Here is a tiny trained network, its code and every weight. The questions are about switching its units off for an input and a target symbol, where a switched-off unit gives its printed mean instead of its output.

import numpy as np


def w(rows, s, z=0):
    codes = np.array(rows[::2]) - 128.0
    scale = np.full(codes.shape[1], s)
    scale[-1] = z or s
    return codes * scale


def f(y):
    return y / 2 * (1 + np.tanh(0.7978845608 * (y + 0.044715 * y**3)))


def softmax(a):
    e = np.exp(a - a.max(-1, keepdims=True))
    return e / e.sum(-1, keepdims=True)


def log_softmax(a):
    a = a - a.max(-1, keepdims=True)
    return a - np.log(np.exp(a).sum(-1, keepdims=True))


def net(x, mask):
    ids = ['ΓΔΘΛΞΩαεζημπστφψ'.index(c) for c in x.split()]
    T = len(ids)
    res = E[ids] + P[:T]
    u = 0
    for l in range(2):
        q, k, v = (res @ M[l].T for M in (Q, K, V))
        z = softmax(np.where(np.tri(T) > 0, q @ k.T / 3**0.5, -1e9)) @ v
        res = res + np.where(mask[u], z, O[l][:, -1]) @ O[l][:, :-1]
        u += 1
        y = f(res @ A[l][:, :-1].T + A[l][:, -1])
        res = res + np.where(mask[u : u + 8], y, B[l][:, -1]) @ B[l][:, :-1]
        u += 8
    return log_softmax(res[-1] @ U[:, :-1].T + U[:, -1])


Q, K, V, O, A, B = {}, {}, {}, {}, {}, {}
E = w([
[101,93,88,65,143,185,117,118],'Γ',
[86,247,146,137,128,88,100,181],'Δ',
[197,138,116,132,151,182,115,210],'Θ',
[131,101,164,148,108,66,107,136],'Λ',
[122,80,132,128,87,91,201,85],'Ξ',
[156,189,78,145,183,23,75,111],'Ω',
[93,217,51,127,89,193,110,199],'α',
[160,249,60,18,115,134,100,140],'ε',
[125,98,159,157,85,65,129,135],'ζ',
[177,144,61,95,233,82,204,76],'η',
[201,165,129,164,122,143,109,189],'μ',
[32,122,65,231,181,170,174,183],'π',
[94,139,204,38,43,188,127,191],'σ',
[233,173,111,184,116,136,65,175],'τ',
[162,147,95,129,70,94,128,43],'φ',
[203,127,74,151,109,146,128,196],'ψ',
],0.019)
P = w([
[158,25,206,3,114,163,85,173],'0',
[158,34,185,22,118,159,103,179],'1',
[156,35,151,32,117,134,112,186],'2',
[163,49,136,54,119,128,127,185],'3',
[153,47,109,75,126,124,140,191],'4',
[159,82,116,105,121,116,151,167],'5',
[150,89,96,123,116,102,167,168],'6',
[142,97,75,129,114,104,169,168],'7',
[141,106,66,146,117,92,185,161],'8',
[144,126,61,166,119,91,188,148],'9',
[134,146,54,179,104,87,205,134],'10',
[128,150,34,198,111,84,196,140],'11',
[124,169,31,218,112,85,218,128],'12',
[143,185,46,236,105,83,223,109],'13',
],0.0057)
Q[0] = w([
[12,140,217,132,131,147,136,78],'L0H0',
[51,116,196,87,179,97,180,6],'L0H0',
[32,103,149,75,78,39,142,79],'L0H0',
],0.019)
K[0] = w([
[138,59,239,102,112,184,101,148],'L0H0',
[176,2,162,98,102,146,90,107],'L0H0',
[149,80,174,139,36,101,125,124],'L0H0',
],0.018)
V[0] = w([
[94,215,199,72,161,26,12,127],'L0H0',
[128,121,135,250,89,171,2,148],'L0H0',
[243,43,88,115,63,122,58,130],'L0H0',
],0.0063)
O[0] = w([
[110,206,251,189,213,112,78,45,192],'L0H0',
[96,78,50,120,195,96,19,191,1],'L0H0',
[210,3,79,167,139,108,107,115,169],'L0H0',
],0.0059,0.0029)
A[0] = w([
[84,126,181,157,108,84,178,46,232],'L0N0',
[144,88,203,175,35,147,91,168,100],'L0N1',
[115,90,135,237,218,191,188,197,43],'L0N2',
[70,73,112,162,90,77,4,105,160],'L0N3',
[126,161,35,72,69,130,133,32,42],'L0N4',
[8,87,181,84,121,86,119,179,133],'L0N5',
[83,55,97,79,129,139,147,2,198],'L0N6',
[111,216,120,114,64,139,108,133,5],'L0N7',
],0.009,0.0023)
B[0] = w([
[153,39,26,156,146,116,117,207,220],'L0N0',
[91,131,84,111,135,94,205,107,237],'L0N1',
[241,196,95,165,111,60,77,31,159],'L0N2',
[82,134,188,176,84,197,140,45,217],'L0N3',
[110,117,130,168,176,139,65,55,226],'L0N4',
[254,129,148,205,107,137,139,153,180],'L0N5',
[155,126,209,162,141,205,114,220,253],'L0N6',
[107,124,66,75,119,159,138,84,218],'L0N7',
],0.0092,0.0047)
Q[1] = w([
[142,51,89,149,116,70,201,5],'L1H0',
[95,102,143,213,234,112,90,70],'L1H0',
[73,57,175,135,136,161,172,122],'L1H0',
],0.015)
K[1] = w([
[151,34,101,145,112,50,203,4],'L1H0',
[85,62,189,218,187,119,56,70],'L1H0',
[190,28,202,148,117,215,155,144],'L1H0',
],0.013)
V[1] = w([
[179,149,179,194,144,90,116,201],'L1H0',
[112,81,73,135,195,47,166,50],'L1H0',
[230,98,177,2,119,90,87,105],'L1H0',
],0.0089)
O[1] = w([
[113,184,122,94,92,121,110,87,204],'L1H0',
[206,86,147,2,167,116,88,122,2],'L1H0',
[168,155,41,104,161,123,132,95,37],'L1H0',
],0.0069,0.0041)
A[1] = w([
[95,122,126,174,156,137,157,118,3],'L1N0',
[137,80,161,110,129,146,158,129,28],'L1N1',
[69,104,150,86,72,142,106,102,141],'L1N2',
[150,162,94,95,126,184,87,178,20],'L1N3',
[131,132,168,90,155,84,96,114,35],'L1N4',
[98,159,115,107,180,63,113,163,41],'L1N5',
[93,121,162,115,40,53,124,130,96],'L1N6',
[109,105,232,3,99,208,81,183,72],'L1N7',
],0.014,0.0029)
B[1] = w([
[225,110,152,44,121,60,84,104,243],'L1N0',
[84,219,98,171,144,69,98,135,214],'L1N1',
[157,117,6,120,120,104,212,166,152],'L1N2',
[24,97,105,66,183,60,109,56,254],'L1N3',
[117,166,155,87,63,50,154,187,172],'L1N4',
[188,81,152,155,110,244,118,96,171],'L1N5',
[134,78,198,158,206,177,159,30,248],'L1N6',
[14,14,148,1,228,163,221,184,153],'L1N7',
],0.0091,0.0033)
U = w([
[114,128,161,102,161,204,146,160,254],'Γ',
[80,225,159,191,175,154,135,127,138],'Δ',
[130,168,105,106,157,149,147,67,63],'Θ',
[96,116,154,187,140,71,187,72,91],'Λ',
[137,184,73,193,107,95,142,115,85],'Ξ',
[144,145,177,100,99,87,143,143,216],'Ω',
[114,128,134,226,124,85,150,239,127],'α',
[187,183,104,161,254,156,194,175,69],'ε',
[124,152,126,144,130,152,141,129,110],'ζ',
[140,165,114,113,54,192,214,107,200],'η',
[130,150,115,142,132,127,148,121,90],'μ',
[54,151,89,152,95,95,148,126,158],'π',
[127,152,126,145,130,145,148,124,78],'σ',
[158,109,108,159,85,220,73,98,146],'τ',
[125,152,123,153,139,137,152,131,64],'φ',
[139,125,101,126,116,126,152,122,88],'ψ',
],0.0075,0.0037)

Each question gives the input, a string of symbols that net reads in full, and the target symbol t.
The units are the heads (3 rows each of Q, K, V and O) and the neurons (one row each of A and B). Each row of codes is followed by its name. A weight is (code - 128) times the scale printed after its matrix; where a second scale follows, it is the last column's (O, A, B and U).
mask holds one flag per unit, layer by layer, with each layer's heads first. A switched-off unit (its flag False) gives its mean, the last column of its rows in O or B, instead of its output. The means were averaged over made-up inputs and are rounded, as every weight is.
A unit's drop is (log p(t) with every unit on - log p(t) with that unit switched off) / (log p(t) with every unit on - log p(t) with every unit switched off).
The circuit of an input: a set's keep is (log p(t) with only the set's units on - log p(t) with every unit switched off) / (log p(t) with every unit on - log p(t) with every unit switched off). Starting from the 12 units with the biggest drops (on a tie, the unit counted first), units are removed one at a time, each time the one whose removal leaves the highest keep (on an exact tie, the one counted first), for as long as the keep stays at least 0.8.
circuit, biggest first: the units of the circuit, biggest drop first
unit that matters most: the unit with the biggest drop
k most important neurons: the k neurons with the biggest drops, biggest first
top k neurons in layer l: the k neurons of layer l with the biggest drops, biggest first
input Γ ζ ζ, target Λ: circuit, biggest first -> L1N6; L0N1
input Γ τ Δ Θ ψ α Γ Ξ α Γ Γ Γ τ Θ, target α: 2 most important neurons -> L0N7; L1N6
input α ζ Γ ζ τ ζ τ, target α: circuit, biggest first -> L1H0
input τ Γ η τ α Θ σ, target η: top 2 neurons in layer 0 -> L0N1; L0N5
input Ξ τ τ Λ Γ, target Γ: 2 most important neurons -> L1N7; L0N2
input α ζ Γ τ Ξ Ω τ ψ, target Ω: circuit, biggest first -> L0H0; L1H0; L1N4; L0N6
input τ Δ ζ Δ τ μ τ Γ φ Γ, target Γ: circuit, biggest first -> L1N7; L0N6
input τ η Δ τ Ω τ, target Ω: 2 most important neurons -> L0N6; L0N5
input σ τ Λ, target Λ: circuit, biggest first -> L1N6; L0N6
input Γ Ω ζ Δ σ τ σ Ξ, target α: top 2 neurons in layer 0 -> L0N0; L0N6
input τ Γ τ τ Γ, target τ: circuit, biggest first -> L0H0; L0N3
input σ τ Ω ε σ τ τ τ Γ τ, target ε: circuit, biggest first -> L1H0; L0N7
input ε Γ Γ ζ Θ, target ε: 3 most important neurons -> L0N2; L0N4; L0N7
input τ Γ α τ φ Γ τ ζ ζ τ σ α ψ ψ, target α: circuit, biggest first -> L1H0; L0H0
input Θ τ τ Γ Γ Γ τ τ σ τ Γ τ Θ, target Θ: unit that matters most -> L0N2
input φ ζ Θ Λ Λ, target Λ: circuit, biggest first -> L0N6; L1N6
input π ε Ω τ τ ζ τ τ σ τ τ, target Ω: 3 most important neurons -> L1N4; L0N6; L0N0
input α ζ τ Γ ζ Γ τ Ξ φ η π τ α, target π: 2 most important neurons -> L1N3; L0N7
input Γ η Ξ φ ε Γ Γ τ, target ε: circuit, biggest first -> L1H0; L0N7; L0N3
input Γ τ τ ζ, target Λ: 2 most important neurons -> L1N6; L0N3
input Λ Γ τ μ η Ξ α Δ ζ τ η σ Γ μ, target η: circuit, biggest first -> L0H0
input τ π α μ Γ ε Θ, target ε: 2 most important neurons -> L0N5; L0N2
input α τ τ Γ σ ζ μ φ, target τ: top 2 neurons in layer 0 -> L0N4; L0N6
input Δ Γ μ, target Δ: 2 most important neurons -> L0N5; L0N0
input Θ Γ σ π ε Ω Θ, target Ω: 2 most important neurons -> L0N2; L1N4
